Here is a tiny trained network, its code and every weight. The questions are about switching its units off for an input and a target symbol, where a switched-off unit gives its printed mean instead of its output.

import numpy as np


def w(rows, s, z=0):
    codes = np.array(rows[::2]) - 128.0
    scale = np.full(codes.shape[1], s)
    scale[-1] = z or s
    return codes * scale


def norm(h):
    return h / np.sqrt((h * h).mean(-1, keepdims=True) + 1e-5)


def f(y):
    return y / 2 * (1 + np.tanh(0.7978845608 * (y + 0.044715 * y**3)))


def softmax(a):
    e = np.exp(a - a.max(-1, keepdims=True))
    return e / e.sum(-1, keepdims=True)


def log_softmax(a):
    a = a - a.max(-1, keepdims=True)
    return a - np.log(np.exp(a).sum(-1, keepdims=True))


def net(x, mask):
    ids = ['αβγεζηθμξπστφψ'.index(c) for c in x.split()]
    T = len(ids)
    res = E[ids] + P[:T]
    u = 0
    for l in range(2):
        r = norm(res)
        for j in range(3):
            rows = slice(2 * j, 2 * j + 2)
            q, k, v = (r @ M[l][rows].T for M in (Q, K, V))
            z = softmax(np.where(np.tri(T) > 0, q @ k.T / 2**0.5, -1e9)) @ v
            o = O[l][rows]
            res = res + np.where(mask[u + j], z, o[:, -1]) @ o[:, :-1]
        u += 3
        y = f(norm(res) @ A[l][:, :-1].T + A[l][:, -1])
        res = res + np.where(mask[u : u + 4], y, B[l][:, -1]) @ B[l][:, :-1]
        u += 4
    return log_softmax(norm(res)[-1] @ U[:, :-1].T + U[:, -1])


Q, K, V, O, A, B = {}, {}, {}, {}, {}, {}
E = w([
[109,38,129,104],'α',
[150,67,129,158],'β',
[43,129,118,129],'γ',
[62,59,149,67],'ε',
[130,207,124,175],'ζ',
[134,216,147,192],'η',
[128,147,117,91],'θ',
[5,173,110,234],'μ',
[155,118,142,135],'ξ',
[152,111,118,136],'π',
[140,79,147,197],'σ',
[113,152,125,70],'τ',
[130,85,141,57],'φ',
[108,146,176,152],'ψ',
],0.024)
P = w([
[227,168,98,2],'0',
[88,181,171,114],'1',
[99,100,175,136],'2',
[84,105,168,128],'3',
[87,103,167,127],'4',
[87,97,168,129],'5',
[70,118,152,106],'6',
],0.0094)
Q[0] = w([
[50,131,140,187],'L0H1',
[198,99,174,18],'L0H1',
[190,160,127,144],'L0H2',
[177,121,146,154],'L0H2',
[3,111,208,91],'L0H3',
[44,99,168,37],'L0H3',
],0.033)
K[0] = w([
[88,93,195,177],'L0H1',
[254,132,78,46],'L0H1',
[124,173,115,176],'L0H2',
[105,129,118,204],'L0H2',
[218,41,63,25],'L0H3',
[187,128,71,78],'L0H3',
],0.031)
V[0] = w([
[179,149,60,100],'L0H1',
[159,99,9,158],'L0H1',
[160,127,4,125],'L0H2',
[132,159,142,195],'L0H2',
[115,132,144,193],'L0H3',
[113,191,191,124],'L0H3',
],0.028)
O[0] = w([
[95,61,160,47,119],'L0H1',
[35,16,143,102,10],'L0H1',
[32,176,193,7,16],'L0H2',
[85,187,52,178,36],'L0H2',
[133,75,186,68,25],'L0H3',
[117,71,63,102,154],'L0H3',
],0.015,0.013)
A[0] = w([
[230,190,125,175,213],'L0N1',
[104,176,237,130,240],'L0N2',
[43,147,142,228,127],'L0N3',
[57,164,130,251,3],'L0N4',
],0.025,0.0028)
B[0] = w([
[94,14,114,113,254],'L0N1',
[163,46,15,154,148],'L0N2',
[94,66,145,187,159],'L0N3',
[2,164,5,181,179],'L0N4',
],0.021,0.025)
Q[1] = w([
[158,44,138,149],'L1H1',
[139,109,114,49],'L1H1',
[122,90,143,155],'L1H2',
[67,185,17,65],'L1H2',
[85,186,198,254],'L1H3',
[77,118,58,144],'L1H3',
],0.027)
K[1] = w([
[141,188,181,95],'L1H1',
[74,105,80,59],'L1H1',
[148,97,92,66],'L1H2',
[45,61,129,227],'L1H2',
[122,78,121,251],'L1H3',
[196,165,226,132],'L1H3',
],0.025)
V[1] = w([
[255,142,74,115],'L1H1',
[182,117,187,61],'L1H1',
[213,128,110,156],'L1H2',
[140,188,132,69],'L1H2',
[89,87,177,83],'L1H3',
[181,20,116,223],'L1H3',
],0.031)
O[1] = w([
[206,236,59,175,215],'L1H1',
[91,219,169,128,118],'L1H1',
[126,187,204,93,151],'L1H2',
[111,143,57,106,68],'L1H2',
[64,189,117,164,133],'L1H3',
[183,139,255,171,252],'L1H3',
],0.021,0.024)
A[1] = w([
[124,235,129,92,1],'L1N1',
[166,33,184,217,92],'L1N2',
[141,200,202,210,124],'L1N3',
[186,13,154,4,219],'L1N4',
],0.027,0.0086)
B[1] = w([
[205,73,120,83,157],'L1N1',
[104,103,4,203,240],'L1N2',
[63,161,133,83,253],'L1N3',
[174,156,251,41,178],'L1N4',
],0.038,0.024)
U = w([
[88,86,104,58,91],'α',
[50,63,204,63,101],'β',
[151,220,147,82,148],'γ',
[175,30,219,123,108],'ε',
[81,118,211,121,162],'ζ',
[141,145,17,86,78],'η',
[34,155,142,70,99],'θ',
[81,31,133,125,103],'μ',
[171,73,114,73,255],'ξ',
[67,118,82,85,114],'π',
[133,71,180,172,143],'σ',
[191,141,179,169,156],'τ',
[73,185,115,171,128],'φ',
[250,133,63,173,52],'ψ',
],0.022,0.011)

Each question gives the input, a string of symbols that net reads in full, and the target symbol t.
The units are the heads (2 rows each of Q, K, V and O) and the neurons (one row each of A and B). Each row of codes is followed by its name. A weight is (code - 128) times the scale printed after its matrix; where a second scale follows, it is the last column's (O, A, B and U).
mask holds one flag per unit, layer by layer, with each layer's heads first. A switched-off unit (its flag False) gives its mean, the last column of its rows in O or B, instead of its output. The means were averaged over made-up inputs and are rounded, as every weight is.
A unit's drop is (log p(t) with every unit on - log p(t) with that unit switched off) / (log p(t) with every unit on - log p(t) with every unit switched off).
The circuit of an input: a set's keep is (log p(t) with only the set's units on - log p(t) with every unit switched off) / (log p(t) with every unit on - log p(t) with every unit switched off). Starting from the 12 units with the biggest drops (on a tie, the unit counted first), units are removed one at a time, each time the one whose removal leaves the highest keep (on an exact tie, the one counted first), for as long as the keep stays at least 0.8.
units of the circuit, in order: the units of the circuit, biggest drop first
top k neurons: the k neurons with the biggest drops, biggest first
k most important neurons of layer l: the k neurons of layer l with the biggest drops, biggest first
heads that matter: for each layer, one digit per head in row order, 1 if its drop is at least 0.15 and else 0, layers parted by /
input η φ μ φ ξ, target φ: units of the circuit, in order : [L0N4, L0H2]
input θ ζ η η ε, target π: units of the circuit, in order : [L1H3, L0H2]
input τ β β φ, target η: 3 most important neurons of layer 1 : [L1N3, L1N4, L1N2]
input φ η θ, target γ: heads that matter : 110 / 100
input μ ψ μ φ η φ, target ε: heads that matter : 010 / 100
input η η η, target η: top 4 neurons : [L0N4, L0N1, L0N3, L0N2]
input η π μ φ ε, target ξ: heads that matter : 111 / 001
input τ η μ τ φ ε, target η: 2 most important neurons of layer 0 : [L0N1, L0N4]
input τ φ μ σ, target φ: units of the circuit, in order : [L0N4, L0H1]
input τ η α, target η: top 2 neurons : [L0N1, L0N4]
input η γ η ζ ψ α μ, target ψ: units of the circuit, in order : [L0H1]
input μ μ μ, target μ: heads that matter : 000 / 100
input φ φ ζ, target φ: heads that matter : 111 / 100
input β φ μ η φ η φ, target μ: 3 most important neurons of layer 0 : [L0N2, L0N1, L0N4]
input φ η φ π ε, target γ: 2 most important neurons of layer 0 : [L0N1, L0N4]
input φ ζ φ φ, target γ: units of the circuit, in order : [L0H1, L0N1, L0N4, L1H1]
input μ π θ π, target ε: heads that matter : 011 / 100
input φ η η η π, target γ: top 3 neurons : [L0N4, L0N1, L1N2]
input ε μ γ φ ψ φ, target σ: most important neuron of layer 0 : [L0N1]
input ψ φ φ τ ξ, target φ: top 3 neurons : [L0N4, L0N1, L1N3]
input ξ π φ θ φ, target θ: heads that matter : 100 / 100
input φ γ φ ζ, target φ: heads that matter : 110 / 001
input α φ μ φ η φ ε, target φ: 3 most important neurons of layer 0 : [L0N4, L0N1, L0N2]
input ψ φ φ α, target τ: 2 most important neurons of layer 0 : [L0N4, L0N1]
input η φ π, target ξ: top 2 neurons : [L0N1, L1N3]
input ξ σ α, target θ: top 3 neurons : [L0N1, L0N4, L0N3]
